In the rows, zero is written as 128.
Here are made-up objects, facts about them, and rows of numbers that follow some of those facts. Name the object behind each unnamed row.

There are 2 kinds of fact about the objects: ξ, ε.
flodo (ε 283)
klodo (ξ kaski skipluster skekim) (ε 938)
fipostas (ε 853)
raflar (ξ klegrer liska klufo) (ε 488)
deron (ξ klebram) (ε 853)
futrer (ξ fleda) (ε 342)
mube (ε 297)
drutes (ξ mube klebram mepam) (ε 259)
bromol (ξ klata) (ε 259)
mepam (ξ dizadron) (ε 283)
staflan (ξ nastem) (ε 488)
radrem (ξ mepam) (ε 488)
drezuk (ξ pari) (ε 853)
dabem (ξ buze geruk) (ε 938)
busir (ξ dratem) (ε 488)
kudrom (ε 488)
kastagro (ε 853)
sizok (ξ mepam) (ε 342)
klovos (ξ pari fleda) (ε 853)
nomum (ξ maske brogra) (ε 283)
steskon (ξ grami) (ε 938)
miklam (ξ goplum) (ε 488)
gafi (ξ fipostas) (ε 488)
kluzar (ξ geruk grami) (ε 938)
geruk (ξ skekim) (ε 938)
brirum (ξ dabem) (ε 938)
klafal (ξ buze) (ε 938)
kaski (ε 853)
griles (ε 283)
roro (ξ skekim) (ε 297)
zaklel (ξ geruk) (ε 853)
pluril (ξ tropli) (ε 297)
skekim (ε 259)
trazan (ε 259)
buze (ξ mube) (ε 259)
grudri (ξ zavir) (ε 938)
fleda (ξ grami) (ε 259)
maske (ξ geruk) (ε 297)
tobri (ξ nastem) (ε 259)
grami (ξ buze) (ε 259)
listal (ε 853)
kedrom (ε 342)
nagris (ξ geruk) (ε 283)
zavir (ξ tropli) (ε 853)
stuta (ξ klegrer) (ε 938)
vutrim (ξ sulom) (ε 297)
brogra (ξ mube sulom nobru) (ε 938)
laso (ε 342)
dofleder (ξ tropli) (ε 297)
gragus (ξ drutes zadim) (ε 488)
roskin (ξ mube) (ε 938)
ravudren (ξ roro fleda) (ε 342)
viza (ε 938)
flevos (ε 853)
brifles (ξ gafi) (ε 342)
febra (ε 297)
klebram (ε 297)
loluk (ξ klebram grami) (ε 853)
gutrela (ξ dofleder) (ε 342)
potripon (ξ roskin) (ε 853)
klata (ξ dizadron) (ε 488)
floflus (ξ deske) (ε 853)
kurefo (ξ tropli) (ε 938)
zodrom (ξ tofla) (ε 938)
deske (ξ dizadron) (ε 259)
stoful (ξ bakom) (ε 853)
tropli (ε 938)
bakom (ε 283)
pagribun (ξ nagris) (ε 259)
skipluster (ε 853)
nobru (ξ sulom) (ε 283)
sulom (ξ mube) (ε 938)
sonedas (ξ gutrela loluk listal) (ε 259)
bomizom (ξ maske raflar) (ε 342)
pari (ξ buze) (ε 853)
dradir (ξ dofleder tofla zaklel) (ε 283)
sutrobrun (ξ kedrom) (ε 283)
klufo (ε 342)
liska (ξ kaski) (ε 283)
klegrer (ξ dizadron) (ε 938)
tofla (ε 938)
modogran (ξ gutrela) (ε 342)
nastem (ξ fleda) (ε 259)
ligrobras (ξ ravudren klata) (ε 488)
groplin (ξ skekim) (ε 259)
vetin (ξ flodo skekim) (ε 283)
dizadron (ξ geruk) (ε 853)
plugo (ξ busir drezuk) (ε 342)
zadim (ξ gutrela kastagro) (ε 938)
dratem (ξ kaski) (ε 853)
zaves (ξ radrem drezuk) (ε 283)
goplum (ξ gafi) (ε 488)

Some objects and their rows:
roskin: [129 137 127 155 112 180 131 132 179 126 134 161 129 152 161 132 154 100
  83 133 118 165 140 131 123  80 106 134 135 111  76 110 104 156 133 141
 143 124 127]
stuta: [122 133 138 154 141 132 138 131 138 125 135 127 129 133 121 124 125 127
 135 131 141 126 132 132 119  91 111 135 140 131 140 131 134 166 126 131
 126 122 115]
gafi: [116 119 129 136 136 114 116 133 136 135 128 136 125 113 111 115 132 131
 126 123 134 135 149 123 126 153 124 123 133 116 137 124 126 109 113 128
 113 132 131]
laso: [135 135 129 122 114 109 146 131 136 110 119 145 124 131 132 141 105 118
 116 126  97 126 112 141 128 125 117 132 159 132 112 149 126 120 112 125
 130 128 135]
skekim: [151 139 133 120  84 122 110 143  83 111 122 164 120 121 157 145 139 138
 211 128  84 101 105 120 110 150 118 127 127 114 103 145  95 125 107 111
 124 137 118]
pluril: [131 130 131 129 132 128  81 114 110 107 122 123 133 157  66 103 109 131
 134 119 183 200 106 188 150 153 141 122 100 121 132 136 128 159 122 135
  76  85 137]
kluzar: [113 117 104 112 154 142 106 111 121 155 139 128 135 135 117 136 128 129
 151 130 169 128 131 140 109 119 116 147 177 152 136 126 136 223 150 125
 157 137 114]
brirum: [122 131 128 135 142 143 122 127 128 122 137 137 135 145 109 140 126 128
 145 128 143 131 127 131 118 100 111 140 147 132 126 130 127 175 132 129
 131 126 117]
klufo: [134 137 130 122 113 107 146 131 132 114 119 148 122 127 127 143 104 119
 118 127  97 127 112 143 123 137 115 133 160 133 110 152 129 109 112 126
 132 134 136]
mepam: [110 142 168 167 155 115 144 133 129 159 108  87  96 134 152  76 119 147
  96 140 142  94 147 114 156 116 130 116 108 147 154 120 175  54 148 138
 130 146 111]
staflan: [112 108 123 138 141 113 124 129 151 142 131 122 129 111 114 119 136 133
 132 121 144 133 154 114 123 153 130 121 130 118 144 118 121 119 103 126
 112 122 135]
potripon: [137 129 127 122 112 139 154 124 136 128 137 122 139 111 144 128 139 124
 105 137 114 119 126 119 138 105 143 121 101 120 139 122 129 110 146 130
 140 136 139]
groplin: [153 133 131 129  86 142 108 135  80 113 124 147 125 138 155 130 154 148
 222 126 124 105 111 108 116 142 125 121 100 117 118 136  92 140 112 110
 124 125 106]
steskon: [114 117 115 129 161 133 148 127 145 121 140 111 152 133 100 161 121 120
 116 121 143 114 139 103 104 107 119 150 154 142 134 123 133 165 128 129
 132 121 117]
dabem: [121 130 109  98 130 170  76 109  90 140 136 148 131 163  92 144 131 130
 134 132 166 129 140 128 121 117 117 159 169 151 116 116 153 195 178 134
 158 133 101]
pagribun: [137 120 128 121 134 119 134 133 120 139 120 119 129 139 150 119 128 124
 158 123 129 124 110 144 125 136 133 128 127 137 113 121 121 174 128 126
 128 133 121]
buze: [150 131 126 109  97 188 115 141 132 120 114 141 133 175 141 154 149 102
  67 120  99 128 144 105 141 134 135 155 115 124  51  89 132  92 156 149
 143 127 107]
klegrer: [112 148 166 174 161 124 157 134 135 150 124 104 101 136 131  90 117 140
 123 144 156 104 138 131 132  80 105 135 136 149 164 135 164 159 137 137
 129 133  99]
kudrom: [115 128 129 123 133 102 106 139 121 127 128 158 120  98 104 130 115 128
 120 128 101 135 144 130 126 169 117 130 158 112 128 134 129  91 111 129
 119 142 141]

Rows to name:
No name comes twice in this set of rows, the named rows included.
[130 108 114 120 136 122 168 121 139 128 144  87 151 104 123 143 138 126
 114 124 123  94 134  87 119 113 149 129  99 130 164 123 135 120 134 125
 132 123 137] : klovos
[114 125 100 104 114 133  53  93 102 196 109 123  98 144 155 100 130 136
 151 137 191 167 127 167 112 183 139 132 161 145 121 133 129 210 142 120
 156 130 123] : maske
[145 123 133 109 138 131 119 115  98  88 143 120 149 132  52 103 119 134
 128 126 166 172  87 194 183  96 150 104  75 123 176 125 132 172 161 135
  98 112 148] : zavir
[121 136 134 110 131 129 120 101  93 195 118 103  93 122 161  77 133 149
 130 155 172  97 120 148 145 114 145 121 132 161 179 125 173 186 188 129
 184 167 117] : dizadron
[139 124 141 132 134 119 146 141 126 135 118 111 123 137 150 120 130 127
 141 125 124 108 117 134 133 138 129 128 118 135 128 123 122 151 121 129
 121 129 116] : bromol
[116 125 144 154 132 123 121 137 137 138 123 128 112 121 110  99 138 135
 108 129 136 123 158 111 135 153 125 125 121 120 140 117 143  90 117 133
 117 125 119] : radrem
[110 120 102  93 135 134  59  98 102 181 121 125 113 134 151 107 136 144
 152 140 169 138 124 153 137 156 141 116 153 151 128 113 130 169 171 119
 171 154 128] : nagris
[135 133 140 148 118 133 159 129 147 123 115 119 121 139 133 115 127 126
 113 125 137 119 128 125 136 105 123 128 123 139 123 138 137 113 122 130
 130 116 116] : sizok
[131 136 168 153 141 111 158 143 124 155 105  90  96 137 163  78 118 135
 123 138 140  85 119 138 143 119 127 133 116 151 148 125 161 148 134 136
 128 138 100] : deske
[130 114 112 106 143 125 160 125 135 131 142  91 148 110 122 149 123 122
  89 127 118  95 134  98 127 117 147 135 116 136 158 120 150 111 151 131
 145 134 138] : loluk

The same objects again, as new rows of numbers:
Some rows with their names:
plugo: [129 153 156 134 106 143 156 150 150 154 111  65 107  78 146  70 166 145
 121 178 167 139  97 145  84 183 148 115 124 165]
klafal: [137 137 176  80 118 147 127 134 133 117 114 169 150 122 152 127 133 171
 127 141 178 107 100 154 119  81 120 125  94 157]
klegrer: [145 142 134 108 119 129 137 116  57 108 131 141 202 109 127 161 139 139
 131 132 157 156 153 139  90  88 118 121 148 122]
gutrela: [135 119 131 140 182  90 128  79 138 209 132 130 142 102 106  43 153 137
 132 174 156 140 117 158  47 206 105 156 177 118]
gragus: [120 144 124 113 141 100 147 137 177 154 107 156 177 126 130 144 181 151
 128 198 148 122 103 126 142 148 118 144 133 176]
nastem: [134 113 161  86  81 113 127 118  81 154 130 163  93 134 146  75  95 176
  63  96 152 103  93 152  68 130 133  94 141 133]
goplum: [183  90  93 155  85  68 103 153 209 174  83 147 183  76 110 164 139 154
 129 167 168 125 162 152 104 147 120  97 167 157]
steskon: [134 117 177  88 112 147 121 142 123 128 120 157 152 130 152 122 105 174
 113 131 171  97  96 146 111  86 114 115 110 160]
modogran: [127 133 145 153 164 125 154 100 157 195  99 115 142 119 109  57 155 134
 116 170 159 146 119 145  75 205 105 161 162 152]
liska: [143 114 144 130  99  95 177 155 107 144 168  90 161 108 166 158 202 179
 129 136 104 141 157 200  94 135 108  64 108 140]
bromol: [136 155 143 132  91 139 180 102  69 132  86 132 139 133 117 126 151 145
  77  96 161 174 136 137  80 129 144 118 153 121]
deron: [131 136 163 113 107 129 156 125 121 139  97 163 158 121 137 106 148 147
 136 119 162 131  95 161 100  94 124 119 111 142]
loluk: [129 129 167 101 103 123 136 119 113 143 106 161 142 121 144  97 127 163
 120 125 166 118  77 159 105 105 122 119 106 143]
raflar: [116 137 111 143 111  97 161 163 132 127 137  94 184  91 147 167 190 142
 131 193 120 136 137 140 121 153 141 112 147 175]
stuta: [135 141 151 124 122 146 154 132  76 116 108 128 193 127 131 168 135 139
 116 132 156 148 154 142  98  94 116 131 141 140]
sizok: [136 168 114 138 108 126 157 126  90 174  82  91 147  93 119  98 160 107
 117 175 171 189  87 120  89 161 142 129 151 147]
sulom: [158 142 176  71 121 109  97 123 116 105 134 173 147  94 134 122 143 175
 155 143 167 119  97 166 110  71 127 129 102 135]
griles: [150 101 127 124 104  82 157 141 130 175 114 144 176 144 136 140 166 161
 127 123 126 138 122 191  94 120  97  82 137 146]
laso: [137 125 129 148 108 107 137 124 134 177 100  98 139  87 123  67 135 125
 131 163 163 144 100 147  59 179 138 120 173 142]

Which object is each row?
No name comes twice in this set of rows, the named rows included.
[136 124 167 135 104 132 163 141  92 116 167  83 151  68 170 122 159 167
 140 130 139 128 174 181  76 141 127 102 114 135] : dratem
[178 146 144  81  90 137 138 120 159 164 121 146 101 135 103  87 198 166
 104 143 143 142  81 139 139 145 183 106 138 151] : vutrim
[127 108 163 141 100 129 169 142 118 138  88 132 181 129 151 101 130 140
 139 100 135 119 119 163  68 122 122 107 168 150] : stoful
[142 135 142 112 101 116 168 136 124 166 103 137 156 147 139 165 183 175
 105 142 156 149 106 178 135 106  98  93  69 149] : nomum
[147  92 154 103 194  98 109  79 123 140 172 191 184 129 116 106 131 172
 152 130 134 107 174 181  59 128  75 160 172 110] : tropli
[160 145 173  69  95  98 111  97  99 139 128 186  93 104 127  67 148 183
 106 107 166 136  78 171  86 106 151 105 122 106] : buze
[134 120 170 102  70 131 156 118  98 147 106 153  99 144 151  76 100 166
  55  94 153 107  93 142  74 129 132  98 137 143] : tobri
[178 116 113 170  74 122 124 135 190 190  44  97 131  69 106  93 126 132
 118 155 195 146 136 142  66 173 137 110 171 147] : brifles
[156 102 149 108 164 117 113  94  98 142 153 162 187 109 128 136 119 173
 132 125 156 121 170 159  74 117  91 137 152 119] : tofla
[137 133 132 130 119 120 147 108  53 149 129 128 164 100 130 140 128 155
 104 129 171 162 159 146  97 128 100 121 109 120] : zaklel

The same objects again, as new rows of numbers:
Some objects and their rows:
dradir: [115 171 144 130 123 122 107 127 131 112 125 131  98 113 134 113 123 139
 111 101 132 100 118 153 143 137 138 138 130 128 101]
vutrim: [118 119 175 118 156 125 111 128 113 110 126 108  71  95 112 125 114 147
 116  94 145 113 138 141 134 155 120 116 120 100 115]
kedrom: [126 126  74 128 151  87 131 140 142 102 126 163 140 167 111 135 117 147
 103 185 147 124 132 118 148  97 114  84 101 119 108]
kurefo: [ 90 152 123 149 122 134 105  98 127 113 128 147 118 166 128 119 131 196
  77 110 149  97 104 152 135 137 136 170 156 126  77]
nagris: [138 204 138 119 132 137 133 115 133 111 140 158  43  63 107 121 103  73
 126 114 124  62 108 125 124 139 141 170 102 138 139]
dabem: [152 142 123 138 128 176 147 117 117 113 128 161  70 100 151 125  97  85
 140 131 135  80 102 134 115 157 130 122 102 161 172]
gutrela: [114  94 124 146 143 165 137 109 143 121 119 143 133 190 125 110 115 201
  88 128 147 114 125 137 145 130 140 134 161 123  92]
kastagro: [120 154  75 123 141 108 122 128 135 103 132 161 155 140 122 131 127 133
 118 180 139 119 141 129 145  98 115  89  90 118 103]
loluk: [154  98 111 122 132 173 133 131 130 123 128 118 150 152 137 137 128  80
 125 126 146 116 129 148 101 127 136 115 109 134 133]
brogra: [104 116 141 105 166 125 121 112 114 101 126 108  66  77 118 143 100 188
 115  55 148 117 134 149  77 146 113  53 132 100 121]
trazan: [104  87 111 117 173  94 132 126 130 107 112 167 154 166 101 137 129 137
  91 189 141 125 122  98 162 119 106 101  94 121 135]
goplum: [116  97 128 120 153 225 131 135 141 119 117 129 113 184 142 104 137 171
 123 132 110 124 123 138 171 139 144 105 133 112 146]
bakom: [129 196 104 119 125  57  99 149 134  94 133 150 111 107 129 126 128 124
 120 148 136 114 120 149 157 108 112 109  86 126 105]
nomum: [126 165 152 119 129 123 113 128 130 109 128 121  80  89 133 119 120 123
 118  94 133 104 121 150 132 132 132 129 125 124 116]
grudri: [115 139 134 129 128 133 115 121 130 113 121 134 117 139 137 112 120 151
  93 105 141 108 125 150 126 130 134 144 137 127 104]
klufo: [130 122  74 129 148  79 134 142 145 102 128 163 141 164 116 135 115 146
 104 185 147 123 132 120 141  99 113  87 112 118 112]
febra: [130 164 126 129 139  73 102 144 125  99 129 149 104 129 119 126 133 109
 115 166 147 115 133 130 170 127 110 120  81 114 110]
raflar: [111 102 120 112 151 204 142 136 143 115 117 133 108 178 136 110 137 147
 119 134 111 121 130 145 173 141 142 109 124 107 152]
modogran: [121  92 125 135 146 159 140 124 141 119 119 135 130 172 124 114 109 164
  96 132 144 118 133 135 136 125 137 123 151 121 116]

Name these rows:
No name comes twice in this set of rows, the named rows included.
[116 106 124 119 141 175 134 115 129 115 128 127 121 132 129 122 116 140
 124 115 137 115 142 135 117 128 130 105 127 117 118] : potripon
[106 115 140 112 156 130 124 112 110  99 128 108  65  92 135 140 101 167
 126  77 146 117 132 160  90 151 111  45 124 110 132] : roskin
[ 95 117 141 102 169 134 124 111 108  97 127  98  52  80 124 151  95 188
 129  55 152 117 132 155  70 152 106  35 135  96 127] : sulom
[173  28 133 133 159 195 150 129 106 129 110 138 155 193 155 143 121  60
 130 150 155 119  92 126 121 167 122  90  95 164 187] : grami
[114 142 125 117 159  85 110 134 106  87 133 134  75  92 119 149 118 139
 133 141 156 118 131 141 134 144  92  50  84 101 119] : mube
[100 138 146 103  85  50 151 138 134 103 109 122  92 138 141 121 123  66
  61  85 120  99 160 250 171 144 150 152  94 104 137] : mepam
[120 155 150 125 147 128 114 138 146 115 119 139  95  81 129  86  99 154
 114 123 119 116 147 100 146 113 129 144 137 126 123] : klodo
[111 144  99 130 139 123 122 138 144 103 125 162 149 114 133 108 120 156
 128 182 126 130 145 114 172  99 110  87 101 122 114] : kaski
[118 138  69 116 165 157 124 143 141  99 128 154 120 178 118 140 148 143
 125 178 122 118 113 122 167 119 125  79  96 108 136] : kudrom
[182  51 132 102 173 142 123 143 127 143 115 108 184 201  93 149 147  28
  92 118 160 121 112  90  81 122 138 150 100 141 155] : fleda
[162  47 138  97 184 122 118 142 136 141 115  99 179 186  81 142 145  55
  69 110 155 128 128  85  87 112 141 154 113 120 140] : nastem
[108 150 152 102 154 120 108 119 120 103 129  92  56  77 122 130 112 164
 117  57 138 112 129 148 102 136 121  92 132 101 108] : nobru

